Below are the code and all the weights of a small trained network. Each question names an input and a target symbol and asks about switching units off, where a switched-off unit gives its printed mean instead of its output.

import numpy as np


def w(rows, s, z=0):
    codes = np.array(rows[::2]) - 128.0
    scale = np.full(codes.shape[1], s)
    scale[-1] = z or s
    return codes * scale


def f(y):
    return np.maximum(y, 0)


def softmax(a):
    e = np.exp(a - a.max(-1, keepdims=True))
    return e / e.sum(-1, keepdims=True)


def log_softmax(a):
    a = a - a.max(-1, keepdims=True)
    return a - np.log(np.exp(a).sum(-1, keepdims=True))


def net(x, mask):
    ids = ['αγδζημξπστ'.index(c) for c in x.split()]
    T = len(ids)
    res = E[ids] + P[:T]
    u = 0
    for l in range(2):
        q, k, v = (res @ M[l].T for M in (Q, K, V))
        z = softmax(np.where(np.tri(T) > 0, q @ k.T / 4**0.5, -1e9)) @ v
        res = res + np.where(mask[u], z, O[l][:, -1]) @ O[l][:, :-1]
        u += 1
        y = f(res @ A[l][:, :-1].T + A[l][:, -1])
        res = res + np.where(mask[u : u + 4], y, B[l][:, -1]) @ B[l][:, :-1]
        u += 4
    return log_softmax(res[-1] @ U[:, :-1].T + U[:, -1])


Q, K, V, O, A, B = {}, {}, {}, {}, {}, {}
E = w([
[198,139,148],'α',
[125,132,216],'γ',
[115,161,179],'δ',
[131,189,97],'ζ',
[117,167,184],'η',
[149,254,48],'μ',
[112,146,167],'ξ',
[51,218,38],'π',
[108,150,168],'σ',
[7,4,153],'τ',
],0.007)
P = w([
[110,195,241],'0',
[255,65,157],'1',
[89,227,125],'2',
[61,204,241],'3',
[214,33,38],'4',
[90,217,45],'5',
[66,151,239],'6',
[200,21,18],'7',
],0.0065)
Q[0] = w([
[76,156,240],'L0H0',
[129,212,107],'L0H0',
[224,4,63],'L0H0',
[116,82,73],'L0H0',
],0.011)
K[0] = w([
[59,14,63],'L0H0',
[139,169,9],'L0H0',
[165,175,254],'L0H0',
[94,169,190],'L0H0',
],0.0088)
V[0] = w([
[155,219,31],'L0H0',
[2,39,165],'L0H0',
[173,220,15],'L0H0',
[247,196,164],'L0H0',
],0.0072)
O[0] = w([
[133,204,253,37],'L0H0',
[74,86,61,223],'L0H0',
[148,222,212,1],'L0H0',
[252,98,219,122],'L0H0',
],0.0068,0.002)
A[0] = w([
[189,117,123,35],'L0N0',
[253,198,59,251],'L0N1',
[72,122,68,207],'L0N2',
[217,250,118,218],'L0N3',
],0.007,0.0023)
B[0] = w([
[119,160,79,138],'L0N0',
[144,3,217,217],'L0N1',
[114,103,80,255],'L0N2',
[82,82,245,240],'L0N3',
],0.007,0.0046)
Q[1] = w([
[86,253,172],'L1H0',
[87,16,95],'L1H0',
[6,230,163],'L1H0',
[201,148,78],'L1H0',
],0.0041)
K[1] = w([
[104,254,173],'L1H0',
[145,58,144],'L1H0',
[231,180,242],'L1H0',
[148,126,120],'L1H0',
],0.007)
V[1] = w([
[63,175,191],'L1H0',
[131,113,56],'L1H0',
[109,206,104],'L1H0',
[182,44,254],'L1H0',
],0.0045)
O[1] = w([
[99,159,110,148],'L1H0',
[226,163,59,105],'L1H0',
[72,255,205,43],'L1H0',
[87,62,58,253],'L1H0',
],0.0039,0.004)
A[1] = w([
[197,28,124,254],'L1N0',
[3,186,100,247],'L1N1',
[240,160,90,186],'L1N2',
[81,194,133,77],'L1N3',
],0.007,0.0039)
B[1] = w([
[254,120,122,255],'L1N0',
[66,240,38,220],'L1N1',
[26,49,218,145],'L1N2',
[162,198,145,139],'L1N3',
],0.0056,0.0087)
U = w([
[230,29,149,215],'α',
[221,62,84,221],'γ',
[155,139,118,24],'δ',
[118,124,158,158],'ζ',
[136,126,126,12],'η',
[33,36,217,5],'μ',
[149,145,119,52],'ξ',
[108,255,139,136],'π',
[140,157,124,105],'σ',
[60,154,4,206],'τ',
],0.0061,0.0032)

Each question gives the input, a string of symbols that net reads in full, and the target symbol t.
The units are the heads (4 rows each of Q, K, V and O) and the neurons (one row each of A and B). Each row of codes is followed by its name. A weight is (code - 128) times the scale printed after its matrix; where a second scale follows, it is the last column's (O, A, B and U).
mask holds one flag per unit, layer by layer, with each layer's heads first. A switched-off unit (its flag False) gives its mean, the last column of its rows in O or B, instead of its output. The means were averaged over made-up inputs and are rounded, as every weight is.
A unit's drop is (log p(t) with every unit on - log p(t) with that unit switched off) / (log p(t) with every unit on - log p(t) with every unit switched off).
The circuit of an input: a set's keep is (log p(t) with only the set's units on - log p(t) with every unit switched off) / (log p(t) with every unit on - log p(t) with every unit switched off). Starting from all 10 units, units are removed one at a time, each time the one whose removal leaves the highest keep (on an exact tie, the one counted first), for as long as the keep stays at least 0.8.
circuit, biggest first: the units of the circuit, biggest drop first
top k neurons: the k neurons with the biggest drops, biggest first
top k neurons in layer l: the k neurons of layer l with the biggest drops, biggest first
input δ γ α, target α: circuit, biggest first	L0H0; L0N1; L1N1
input ζ α σ η π η η, target π: top neuron	L0N1
input α η δ τ τ σ, target τ: circuit, biggest first	L0H0; L1N1; L0N1; L1N0
input τ τ τ σ, target τ: circuit, biggest first	L0H0; L1N1
input ζ μ μ σ μ γ, target μ: circuit, biggest first	L0H0; L0N3; L1H0; L1N0
input γ τ τ π, target τ: circuit, biggest first	L0H0; L1N1
input τ γ π, target π: circuit, biggest first	L0H0; L1H0
input μ γ π μ ζ, target α: circuit, biggest first	L0N1; L0H0; L1N1
input τ γ ζ ξ τ ξ α, target τ: circuit, biggest first	L0H0; L0N1
input τ γ π γ τ ξ γ μ, target α: top 2 neurons	L0N1; L1N1
input ζ α ζ σ μ ξ, target μ: circuit, biggest first	L0H0; L0N3; L1N0; L1H0
input γ μ σ, target μ: circuit, biggest first	L0H0; L0N3; L1H0; L1N0
input γ α τ τ τ τ π μ, target α: top 3 neurons in layer 1	L1N1; L1N0; L1N2
input γ π α σ π η, target π: top neuron in layer 0	L0N2
input π π δ τ π μ δ, target π: top 2 neurons in layer 1	L1N1; L1N3
input γ τ π α, target τ: top 2 neurons in layer 1	L1N0; L1N1
input μ μ σ τ ζ τ ζ, target τ: top 2 neurons in layer 0	L0N1; L0N3
input ξ γ π γ π γ ξ, target π: top 2 neurons	L0N1; L1N1
input ξ τ η, target τ: top 2 neurons	L0N1; L1N1
input η η α, target α: top neuron	L0N1
